Each row has a class, written after it.
5, 4, 1, -16, 19, -13, -20, 23, 21, -16, 28, -6, -7, -6, -13, -9, -6, -16, -12, 16, 2, 9, 36, 9, 2, 19, -12, -7, 5, -7, 24, -44 : Geru
17, -4, 5, -9, 4, -13, -25, 3, 16, 4, 19, -26, -13, -7, -9, -11, 11, -4, -2, -2, 8, 15, 12, 7, 10, 13, 2, -9, 0, -17, 8, -9 : vodul
7, -20, -27, -3, -2, -26, -32, 3, 35, 1, 25, -33, 2, -29, 5, 8, 6, 9, -23, 20, -4, -26, 35, 6, 10, 33, 5, -14, -12, -22, 35, -40 : rezo
10, -29, -7, 9, -17, -7, 0, 13, 11, 3, -2, -15, 1, 3, -16, -7, 10, 1, -16, -4, 19, 6, -1, -6, -4, 1, -4, -7, -6, -22, 10, -9 : dag
18, -13, -8, -16, -4, -26, -19, 3, 15, -3, -1, -33, -16, 2, -9, -4, 13, -3, -3, 9, 2, -2, 11, 11, 6, 12, -3, 7, -2, -26, 6, -31 : fibog
19, -11, -1, -8, 0, -14, -30, 1, 7, 6, 22, -26, -14, -10, -14, -4, -2, -2, -18, 2, 4, 8, 18, 7, 10, 14, 0, -2, -3, -10, 9, -10 : sesi
1, -34, -15, 3, 8, -4, -9, -6, 40, -12, 25, -15, -18, -9, -25, -4, 24, 3, 4, 9, 23, 21, -1, -18, 18, 23, -6, 11, 23, -3, 22, 8 : dag
11, -17, -1, 9, -8, -2, -7, 20, -3, -14, 2, -12, -4, -4, -30, -18, 18, -9, -5, -7, 15, 2, 4, 20, -10, 9, -2, -18, 3, -31, 10, -12 : maneb
5, -13, 18, -8, 11, -6, -19, -12, 68, -3, -17, -19, -55, -44, -33, 7, 7, 7, -8, 14, 7, 2, -6, 21, -4, 12, -2, 7, 20, -22, 11, 17 : sesi
12, -24, -7, 7, -9, -4, 5, 8, 1, 6, 9, -16, 2, 5, -12, -12, 9, -8, 3, -10, 12, 0, 11, 1, 4, 3, -5, -8, -4, -16, 9, -17 : maneb
2, -20, -5, 8, -15, -9, -5, 11, 7, 6, -1, -6, 6, 13, -19, -8, 17, -2, -14, 0, 15, -5, 5, 0, -6, -12, 0, -5, -2, -29, 7, -2 : fibog
-1, -15, -14, 8, -14, -15, -10, -8, 12, -7, 16, -9, 20, 2, -21, -7, 8, 15, -20, -15, 19, -1, 9, -7, 3, -8, -4, 6, 0, -21, 18, -19 : rezo
-4, -3, 6, -7, -4, -15, -31, 15, 36, 8, 17, -27, -4, -20, -25, -4, 3, 3, 6, -13, -2, 13, 16, 11, 24, 3, 5, -5, 9, -2, 15, -20 : sesi
3, -10, 11, 1, -10, -8, 0, 5, 11, -3, 4, -22, 22, 13, -25, 2, 10, 4, -1, -16, 0, 4, -17, -8, 1, -8, 5, 22, 9, -2, 13, 7 : sesi
-17, 28, -2, 1, 28, -1, -3, -31, -12, -83, 47, 39, -27, -10, -35, -38, 43, 26, 21, -16, 31, 46, 3, -1, 34, 24, 10, 1, 5, 31, -3, 17 : rezo
23, 0, -5, -10, 0, -12, -21, -5, 3, -8, 26, -37, -16, -2, 3, -8, 5, -3, -4, 2, 4, 4, 21, 7, 4, 17, 1, -16, -1, -9, 14, -19 : Tizu
15, -11, -10, -17, -11, -15, -33, 18, 30, -17, 14, -35, -9, 4, -9, -9, 17, -5, -12, 6, 15, -7, 18, 9, 8, 14, 0, -4, 4, -23, 10, -21 : Tizu
-2, -21, 4, 8, -10, -4, 5, 31, 32, 1, -8, -12, 8, -10, -28, -7, 16, 1, 10, -3, 12, 10, -14, 4, -5, 2, -1, -4, 4, -28, 20, -6 : dag
10, -21, -4, 6, -13, -7, 2, 5, 11, -6, 4, -16, -3, 0, -18, -13, 15, -1, -24, -1, 18, 1, 5, 5, -6, 2, 0, -4, -6, -35, 9, -8 : vodul
21, -24, -12, -14, -3, -23, -29, 1, 17, 0, 15, -27, -11, 1, -1, -4, 12, -13, -16, 6, 7, -7, 24, 6, 10, 22, 3, -17, -9, -20, 12, -21 : vodul
-17, -15, 12, -7, 3, -6, -5, 7, 50, -17, 9, -17, -19, -6, -31, -11, 21, 10, 1, -3, 23, 28, -8, 3, 14, -3, -12, 27, 26, -2, 13, 11 : Geru
-37, 43, 38, 38, 24, 23, 26, 90, -20, -41, -17, -57, -37, -58, 84, 108, -89, -47, 39, 19, -54, -48, 16, 46, -69, 40, 2, -78, 62, 5, 12, -23 : fibog
-8, -16, 19, 1, 11, 1, -8, 25, 57, 11, 3, -4, -11, -18, -29, -15, 35, 6, 13, 0, 9, 57, -18, -2, 9, -15, -11, 27, 22, -8, 4, 34 : rezo
11, -9, 2, -24, -1, -20, -27, 2, 12, -5, 22, -30, -4, 1, -5, -20, 22, 3, 2, -3, 9, 12, 15, 5, 12, 9, -2, 1, -9, -14, 16, -15 : rez
10, -13, -3, 6, -6, -12, -3, 24, 18, -12, 5, -28, -2, -10, -18, -6, 18, 7, -10, -11, 14, 5, 1, 8, 5, 11, -3, 2, 6, -19, 16, -13 : maneb
-8, -15, 5, -4, -10, -11, -10, -1, 13, -2, 2, -8, 14, 13, -6, -4, 8, 1, -19, -6, 10, 2, 0, -2, -9, -8, -7, 7, -2, -13, 9, -11 : Geru
-7, -8, 16, -2, 2, 2, -11, 2, 62, -4, -3, -19, -24, -3, -26, -7, 24, 6, 1, 1, 19, 12, -8, 0, -1, -9, -7, 8, 22, -1, 11, 22 : Tizu
5, -11, 13, -5, 4, 2, -10, 5, 41, 10, 0, -6, -21, -7, -36, -7, 15, -3, 4, 3, 11, 11, -5, -1, 7, -3, 4, 12, 17, -3, 6, 23 : sesi
26, -3, 4, -23, -4, -24, -37, 12, 25, 20, 7, -38, -20, -5, -17, -12, 11, -11, 6, 13, -4, 10, 19, 21, 6, 14, -2, -5, 3, -4, 12, -24 : rezo
23, -7, 7, -10, 3, -18, -21, -9, 8, -6, 21, -32, -21, -10, -9, 0, 0, -4, -13, 0, -1, 11, 15, 4, 7, 16, 0, 0, 3, -6, 8, -8 : sesi
7, -17, -8, 1, -15, -18, -13, 8, 18, -13, 2, -16, 0, -1, -20, -8, 16, 0, -23, -5, 13, 1, 14, 2, -8, -1, -4, -3, 0, -26, 7, -26 : rezo
21, -14, -2, -20, -1, -25, -30, 10, 11, -4, 18, -33, -20, -9, -25, -9, 5, -10, -8, 6, 4, -4, 21, 9, 13, 20, 6, -7, 4, -15, 10, -12 : sesi
16, -10, -2, 1, -14, -10, -8, 8, 6, -1, 0, -1, 3, 9, -18, -12, 12, -5, -16, 0, 15, -1, 9, 3, -12, -5, -1, -4, -5, -22, 3, -11 : rezo
33, 14, -9, -23, -12, -30, -55, -20, -14, -20, 26, -50, 4, 6, 7, 1, 18, -5, -8, 6, -19, -21, 21, 26, -1, 38, 21, -35, -4, -4, 31, -33 : Tizu
25, 6, -10, -14, 4, -22, -35, -9, 6, 10, 23, -17, -7, -16, -3, -4, 7, -9, 16, 1, -7, -4, 18, 11, 13, 32, 9, -22, 5, -7, 14, -19 : rez
3, -15, 7, -6, -16, -8, 3, 15, 9, 16, -3, -11, -1, 4, -27, -10, 10, -1, -8, -7, 17, 14, -5, 2, -7, -15, 2, 12, 9, -27, 1, 1 : sesi
-13, -6, 14, 3, 8, -6, -16, 12, 53, -11, 4, -22, -18, -10, -32, -3, 28, 14, 6, 4, 15, 14, -11, 5, 8, -1, -3, 16, 23, -11, 18, 19 : fibog
-12, -15, -3, -3, -13, 4, -7, 9, 14, 11, 10, 3, 11, 16, -19, -17, 11, -5, -12, 3, 24, -3, 14, -2, -10, -11, -2, -1, 2, -24, 12, -21 : Geru
26, 16, -27, 11, 1, -7, 4, 27, -4, 70, 5, -33, 27, -28, -37, -2, 28, 29, 54, -24, -5, 9, -31, 11, 16, 21, 43, -13, 26, -1, 53, 4 : Tizu
0, 1, 8, -10, 4, -22, -26, -9, 15, -32, 26, -26, -5, -15, 10, -8, 16, 7, 3, -15, 0, 11, 10, 1, 11, 17, -2, -8, -9, -9, 2, -12 : rez
42, -25, -5, -2, 8, 9, -29, 20, -4, -1, 27, -11, -28, 14, -36, -27, 36, -40, 2, 8, 17, 34, 24, 16, -4, 23, -5, -24, 20, -12, 11, -14 : maneb
40, -27, -2, 10, -25, -37, 14, 32, 16, -38, 1, -46, 22, 10, -15, -5, 15, -2, -41, 1, -3, -29, 7, 4, -3, 14, -4, 7, -30, -19, 25, -10 : rezo
21, -10, 0, -9, 1, -21, -21, -6, 17, -11, 18, -33, -20, -11, -3, -6, 6, -6, -12, 5, 4, 3, 17, 9, 8, 24, -1, -9, -4, -22, 7, -18 : vodul
0, -8, 15, -10, 13, 2, -7, 3, 51, 8, 4, -26, -35, -6, -25, -13, 31, 10, 14, 3, 22, 29, -12, 3, 1, -3, -5, 11, 21, -2, 16, 26 : Tizu
10, -2, 1, -12, 9, -18, -31, -9, 13, -14, 21, -34, -18, -3, -9, -3, 11, -5, 11, 9, -3, 0, 16, 11, 9, 22, 0, -6, 5, -12, 14, -25 : fibog
23, 13, 9, -12, 8, -21, -27, -4, 9, -17, 20, -26, -23, -16, 5, 0, 7, -6, -1, 2, -5, 8, 21, 16, 6, 28, -1, -17, 8, -4, 12, -21 : maneb
9, -5, -8, -13, -9, -26, -33, -5, 7, -1, 22, -32, -9, -6, -9, -8, 7, 2, -7, 8, 2, 10, 14, -2, 16, 22, 1, -8, 5, 0, 11, -20 : dag
15, -13, 0, 67, 59, 34, 41, 45, -8, -15, -9, 17, -25, -60, 51, 60, -71, -15, -36, -28, -8, 19, 27, -6, -35, 7, -24, -58, -10, -9, 13, -13 : vodul
10, 16, 8, -3, 28, -23, -32, 5, 24, -21, 60, -36, -8, -31, 6, -2, 0, 6, 27, -3, -4, 13, 25, -8, 36, 28, 4, -9, 11, -18, 22, -9 : fibog
15, -17, -8, -1, -13, 4, -6, 15, 16, -2, 10, -12, -11, 11, -12, -14, 37, -4, -9, 7, 28, 4, 7, 6, -11, 4, 9, -13, 5, -29, 14, 5 : Tizu
20, -29, -1, -36, 7, -39, -35, 3, 4, 40, 8, -34, -23, -4, -10, -20, 5, 17, -11, 12, 24, 14, 7, 12, 14, 13, -9, -11, -27, -19, 28, 10 : dag
2, -13, -8, 4, -16, -9, -3, 9, 5, -10, -1, -1, 1, 16, -19, -7, 13, -5, -12, 0, 19, -12, 11, 1, -3, -9, 2, -5, 2, -29, 5, -13 : fibog
4, -12, 5, -13, 9, -16, -24, 28, 47, 5, 13, -20, -25, -26, -19, -13, 37, 7, 4, 13, 13, 36, 0, -6, 16, 15, 6, -4, 18, -14, 21, 16 : dag
25, 0, 23, 0, 8, 0, -30, 1, 8, -28, 9, -36, -30, -10, 1, -7, 14, -11, -14, 3, -8, 27, 11, 29, -13, 23, -16, -9, -7, -7, -2, -26 : maneb
25, 1, 0, -16, 7, -14, -35, 3, 11, -12, 31, -24, -13, -7, -1, -16, 25, -4, 5, -6, 8, 19, 22, 6, 10, 23, 2, -13, -4, -14, 11, -25 : rez
8, -19, -19, -20, -3, -35, -37, 27, 28, 7, 11, -50, -9, -17, -18, -11, 23, 13, -13, 7, 7, -10, 20, -1, 17, 19, 10, -3, -2, -15, 24, -21 : rezo
8, -23, 5, -5, -19, -18, 3, 19, 32, 1, -10, -20, -8, 8, -23, -13, 18, -6, -11, -2, 18, -1, 8, 2, -11, -14, -5, 2, 0, -27, 7, -10 : rezo
29, -28, 3, -6, 0, -15, -11, -12, 9, -17, 14, -33, -26, -10, -6, 15, -11, -20, -1, -3, -1, 3, 13, 18, 1, 21, -6, -8, 11, -19, 12, -7 : sesi
18, 41, 12, 7, 6, -2, -66, -40, -8, -4, 28, -13, -21, -27, -7, 0, -7, -24, 2, 7, -35, -6, 27, 12, -16, 34, 10, -51, 22, 16, -7, -28 : rez
8, -6, -4, 10, -19, -6, -19, 10, 6, 1, 4, -16, 10, 9, -24, -12, 9, 2, -12, -5, 12, -11, 9, 5, 2, -9, 3, -6, -5, -30, 6, -16 : fibog
-13, -48, -3, 5, 1, 21, -5, 37, 46, 13, 0, -8, -1, 8, -39, -22, 47, -12, 25, -8, 23, 35, -13, -8, 14, -11, -7, 16, 22, -11, 5, 16 : maneb
-9, -7, 15, -3, 13, 5, -11, 11, 45, -7, 2, -2, -22, -11, -29, -15, 32, -1, 16, 1, 13, 26, -7, 6, 8, 4, -6, 8, 19, 0, 5, 15 : maneb
28, -22, 40, 39, -17, 11, 18, 22, 5, -27, -44, -8, -22, -73, -12, 1, -38, 9, 26, -64, 18, 29, -49, 61, -14, -26, -12, -22, -1, -114, -26, 43 : Geru
24, -2, 4, -11, 8, -21, -23, -12, 11, -7, 10, -29, -25, -16, -3, 0, -8, -4, -1, 3, -4, 3, 17, 12, 0, 17, -7, -9, 0, -9, 8, -19 : rezo
